Here is a tiny trained network, its code and every weight. The questions are about switching its units off for an input and a target symbol, where a switched-off unit gives its printed mean instead of its output.

import numpy as np


def w(rows, s, z=0):
    codes = np.array(rows[::2]) - 128.0
    scale = np.full(codes.shape[1], s)
    scale[-1] = z or s
    return codes * scale


def norm(h):
    return h / np.sqrt((h * h).mean(-1, keepdims=True) + 1e-5)


def softmax(a):
    e = np.exp(a - a.max(-1, keepdims=True))
    return e / e.sum(-1, keepdims=True)


def log_softmax(a):
    a = a - a.max(-1, keepdims=True)
    return a - np.log(np.exp(a).sum(-1, keepdims=True))


def net(x, mask):
    ids = ['αβγδεζηθλμξστφω'.index(c) for c in x.split()]
    T = len(ids)
    res = E[ids] + P[:T]
    u = 0
    for l in range(2):
        r = norm(res)
        for j in range(3):
            rows = slice(3 * j, 3 * j + 3)
            q, k, v = (r @ M[l][rows].T for M in (Q, K, V))
            z = softmax(np.where(np.tri(T) > 0, q @ k.T / 3**0.5, -1e9)) @ v
            o = O[l][rows]
            res = res + np.where(mask[u + j], z, o[:, -1]) @ o[:, :-1]
        u += 3
    return log_softmax(norm(res)[-1] @ U[:, :-1].T + U[:, -1])


Q, K, V, O = {}, {}, {}, {}
E = w([
[152,106,211,47,90,192,76,63,127,153,121,101],'α',
[105,155,163,123,48,156,97,13,126,143,50,111],'β',
[121,48,123,75,163,74,61,116,99,210,157,98],'γ',
[112,137,131,96,162,120,92,77,68,200,127,62],'δ',
[179,68,147,187,114,150,109,10,184,150,114,116],'ε',
[82,154,109,77,73,103,7,150,145,98,109,135],'ζ',
[98,118,75,58,141,159,125,85,119,207,122,100],'η',
[79,101,78,132,183,68,83,68,104,184,169,151],'θ',
[156,154,85,169,148,179,20,93,201,123,146,136],'λ',
[106,145,226,100,167,183,128,144,205,143,220,50],'μ',
[70,47,173,85,1,125,138,172,223,128,138,190],'ξ',
[108,158,122,166,69,148,168,184,119,217,66,44],'σ',
[99,138,121,228,144,66,81,172,71,178,159,116],'τ',
[79,173,101,110,151,136,118,243,100,200,148,94],'φ',
[109,169,75,180,123,195,117,130,80,218,182,169],'ω',
],0.012)
P = w([
[99,88,130,123,111,122,60,107,165,246,115,67],'0',
[166,132,89,110,22,86,89,81,149,238,203,52],'1',
[135,133,188,102,174,109,76,121,210,231,23,151],'2',
[62,38,102,159,117,199,98,151,99,134,166,83],'3',
[154,158,108,133,50,133,155,132,124,162,241,129],'4',
[129,152,223,115,208,149,136,149,145,148,85,216],'5',
[73,57,128,155,127,236,125,149,86,87,178,118],'6',
[87,228,99,29,93,172,187,27,82,243,238,83],'7',
],0.011)
Q[0] = w([
[152,185,123,111,108,91,139,142,140,169,119,161],'0.h0',
[166,123,27,99,77,105,167,123,68,37,163,59],'0.h0',
[187,153,97,128,143,93,176,149,191,117,115,114],'0.h0',
[174,119,104,129,174,104,164,154,127,36,86,125],'0.h1',
[206,185,149,102,98,66,140,92,139,134,175,101],'0.h1',
[130,156,91,115,68,93,174,129,123,123,222,109],'0.h1',
[29,108,189,148,118,196,68,110,133,253,138,151],'0.h2',
[197,194,118,95,80,53,161,115,143,181,176,141],'0.h2',
[146,179,208,107,190,88,122,145,203,190,40,200],'0.h2',
],0.013)
K[0] = w([
[124,150,95,133,133,136,138,143,111,200,136,169],'0.h0',
[165,97,172,69,86,94,42,54,127,194,90,96],'0.h0',
[119,109,116,145,119,92,84,152,141,223,137,77],'0.h0',
[129,131,50,122,93,99,139,149,91,224,143,107],'0.h1',
[160,118,99,140,203,91,171,147,89,214,99,150],'0.h1',
[85,154,122,118,137,132,162,167,75,171,85,181],'0.h1',
[129,140,177,134,150,169,200,155,85,3,133,185],'0.h2',
[107,120,114,120,199,92,123,156,101,236,72,130],'0.h2',
[86,119,112,165,125,161,200,194,40,212,169,161],'0.h2',
],0.013)
V[0] = w([
[100,149,119,80,170,126,135,118,135,121,107,131],'0.h0',
[145,158,97,92,102,150,70,139,104,127,106,130],'0.h0',
[144,119,172,172,136,99,64,120,160,125,122,147],'0.h0',
[173,129,226,248,87,87,83,181,86,113,115,107],'0.h1',
[197,132,106,102,109,145,141,192,128,132,59,39],'0.h1',
[92,103,152,81,136,67,110,61,176,64,137,102],'0.h1',
[69,230,118,109,94,105,46,179,71,99,86,121],'0.h2',
[200,131,72,101,168,206,43,138,125,141,158,193],'0.h2',
[111,93,101,2,88,107,125,138,84,119,106,144],'0.h2',
],0.011)
O[0] = w([
[145,136,118,121,106,140,127,162,88,110,142,139,44],'0.h0',
[63,102,135,149,135,158,124,110,107,151,156,133,240],'0.h0',
[119,174,134,138,126,111,141,100,155,170,159,158,254],'0.h0',
[252,48,89,159,155,165,147,165,174,157,101,121,109],'0.h1',
[153,143,50,40,129,107,166,132,98,140,89,145,93],'0.h1',
[89,108,120,123,93,105,76,131,113,63,123,45,220],'0.h1',
[142,119,217,183,88,134,39,169,108,108,150,89,115],'0.h2',
[192,152,47,75,102,97,25,150,167,97,74,99,189],'0.h2',
[206,117,150,117,114,160,133,190,71,177,127,164,78],'0.h2',
],0.012,0.0028)
Q[1] = w([
[170,159,142,95,129,92,143,117,125,179,130,133],'1.h0',
[89,137,124,100,130,164,22,71,159,110,119,66],'1.h0',
[103,146,150,106,200,117,137,161,114,107,16,147],'1.h0',
[146,53,64,139,118,120,197,158,51,34,148,132],'1.h1',
[173,188,98,132,34,125,157,109,125,145,249,125],'1.h1',
[146,117,76,106,69,158,79,74,100,132,136,114],'1.h1',
[74,142,71,132,97,204,75,91,136,183,209,92],'1.h2',
[183,218,163,109,74,39,119,100,172,206,169,143],'1.h2',
[90,111,182,126,201,169,46,139,201,177,29,157],'1.h2',
],0.013)
K[1] = w([
[148,108,162,93,145,63,114,170,141,113,126,171],'1.h0',
[156,144,112,131,206,172,76,46,94,87,162,129],'1.h0',
[117,32,82,99,86,93,111,122,128,137,193,176],'1.h0',
[124,69,157,59,60,114,105,62,147,224,134,89],'1.h1',
[130,100,213,86,173,60,99,107,144,147,52,160],'1.h1',
[155,114,151,101,163,171,79,53,96,97,133,165],'1.h1',
[174,162,179,116,159,166,135,113,128,3,101,185],'1.h2',
[101,120,126,157,242,38,68,165,88,181,84,147],'1.h2',
[133,159,20,211,154,170,105,149,56,79,178,158],'1.h2',
],0.013)
V[1] = w([
[109,174,142,103,202,199,115,168,123,113,133,109],'1.h0',
[92,107,116,125,116,102,155,249,149,121,142,135],'1.h0',
[176,145,135,105,231,89,97,109,77,156,174,70],'1.h0',
[146,87,93,192,143,44,96,73,75,129,139,185],'1.h1',
[129,107,83,104,121,179,93,116,147,101,217,176],'1.h1',
[126,37,165,62,194,30,97,141,123,118,175,155],'1.h1',
[93,85,150,66,111,92,147,240,214,109,197,163],'1.h2',
[81,63,94,192,20,76,136,156,139,123,66,232],'1.h2',
[139,184,91,182,218,79,127,168,86,145,153,78],'1.h2',
],0.012)
O[1] = w([
[101,143,111,158,98,86,104,67,99,142,113,136,103],'1.h0',
[141,113,124,71,146,125,77,53,135,170,152,100,2],'1.h0',
[143,119,119,180,108,131,114,113,148,48,111,208,146],'1.h0',
[165,170,145,155,72,42,153,56,115,161,130,108,76],'1.h1',
[143,169,86,155,114,109,168,193,131,139,155,143,103],'1.h1',
[161,100,159,130,168,55,181,166,120,114,53,163,128],'1.h1',
[91,77,121,142,2,69,129,159,153,146,127,182,85],'1.h2',
[53,153,177,148,160,121,107,145,158,134,29,150,80],'1.h2',
[148,129,163,67,155,51,120,129,136,123,198,105,41],'1.h2',
],0.014,0.0068)
U = w([
[226,75,14,129,115,188,114,189,64,126,62,143,94],'α',
[21,88,195,205,174,209,133,98,91,88,189,46,54],'β',
[205,124,133,103,130,29,188,146,94,112,52,148,254],'γ',
[198,117,163,125,155,121,129,57,57,31,186,149,146],'δ',
[79,138,79,102,234,104,254,107,213,55,77,134,127],'ε',
[156,61,199,141,76,104,23,228,107,93,143,79,122],'ζ',
[68,221,150,29,100,130,129,105,60,102,128,191,130],'η',
[63,152,217,162,124,19,157,81,151,91,155,84,184],'θ',
[142,152,51,118,134,82,34,138,201,107,88,24,124],'λ',
[85,30,82,138,75,98,184,117,129,95,225,82,164],'μ',
[56,108,141,174,75,112,144,157,175,205,64,210,122],'ξ',
[160,87,146,28,180,145,185,107,125,242,140,134,175],'σ',
[255,67,169,206,131,138,145,115,218,148,124,106,131],'τ',
[161,78,149,83,101,137,28,75,139,174,170,240,115],'φ',
[146,250,142,175,117,154,153,155,186,209,217,229,58],'ω',
],0.0074,0.0055)

Each question gives the input, a string of symbols that net reads in full, and the target symbol t.
The units are the heads (3 rows each of Q, K, V and O). Each row of codes is followed by its name. A weight is (code - 128) times the scale printed after its matrix; where a second scale follows, it is the last column's (O and U).
mask holds one flag per head, layer by layer. A switched-off head (its flag False) gives its mean, the last column of its rows in O, instead of its output. The means were averaged over made-up inputs and are rounded, as every weight is.
A unit's drop is (log p(t) with every unit on - log p(t) with that unit switched off) / (log p(t) with every unit on - log p(t) with every unit switched off).
The circuit of an input: a set's keep is (log p(t) with only the set's units on - log p(t) with every unit switched off) / (log p(t) with every unit on - log p(t) with every unit switched off). Starting from all 6 units, units are removed one at a time, each time the one whose removal leaves the highest keep (on an exact tie, the one counted first), for as long as the keep stays at least 0.8.
units of the circuit, in order: the units of the circuit, biggest drop first
most important unit: the unit with the biggest drop
which heads matter: for each layer, one digit per head in row order, 1 if its drop is at least 0.15 and else 0, layers parted by /
drop of u: that unit's drop, to one decimal
input β δ σ, target β: most important unit : 0.h2
input θ δ β ε ξ, target β: units of the circuit, in order : 1.h1, 1.h2
input β σ θ, target β: which heads matter : 001 / 000
input η β β μ γ σ λ λ, target σ: units of the circuit, in order : 0.h1, 1.h0
input τ η φ ξ γ ζ, target σ: which heads matter : 001 / 100
input μ ε γ σ ξ α, target β: units of the circuit, in order : 1.h1, 0.h2
input η β α ε β ξ γ, target ξ: which heads matter : 100 / 001
input α η ζ, target α: which heads matter : 101 / 000
input β μ φ ε μ λ, target ε: which heads matter : 001 / 000
input ξ λ λ θ φ ξ σ θ, target ξ: which heads matter : 000 / 001
input ξ η μ, target σ: units of the circuit, in order : 0.h2, 1.h0
input λ α δ γ τ μ, target θ: which heads matter : 000 / 000
input γ ξ η β τ, target η: which heads matter : 010 / 000
input τ ζ ε η α, target ε: units of the circuit, in order : 0.h2
input ε β δ, target τ: which heads matter : 111 / 110
input η η τ λ α, target τ: which heads matter : 010 / 000
input ζ γ α ζ δ μ γ μ, target μ: which heads matter : 000 / 001
input α β γ β γ λ, target ω: which heads matter : 100 / 010
input ε φ μ τ, target μ: which heads matter : 001 / 001
input α β τ σ ε ω β α, target ω: units of the circuit, in order : 0.h1
input τ β ξ τ ε σ β σ, target σ: which heads matter : 010 / 100
input μ β μ ε η ω δ, target ε: drop of 0.h2 : 0.9
input τ α ε σ μ ξ γ, target ξ: drop of 1.h2 : 1.1
input σ λ λ α δ α β β, target α: drop of 1.h1 : 0.1
input μ ξ τ, target θ: drop of 0.h2 : 0.1
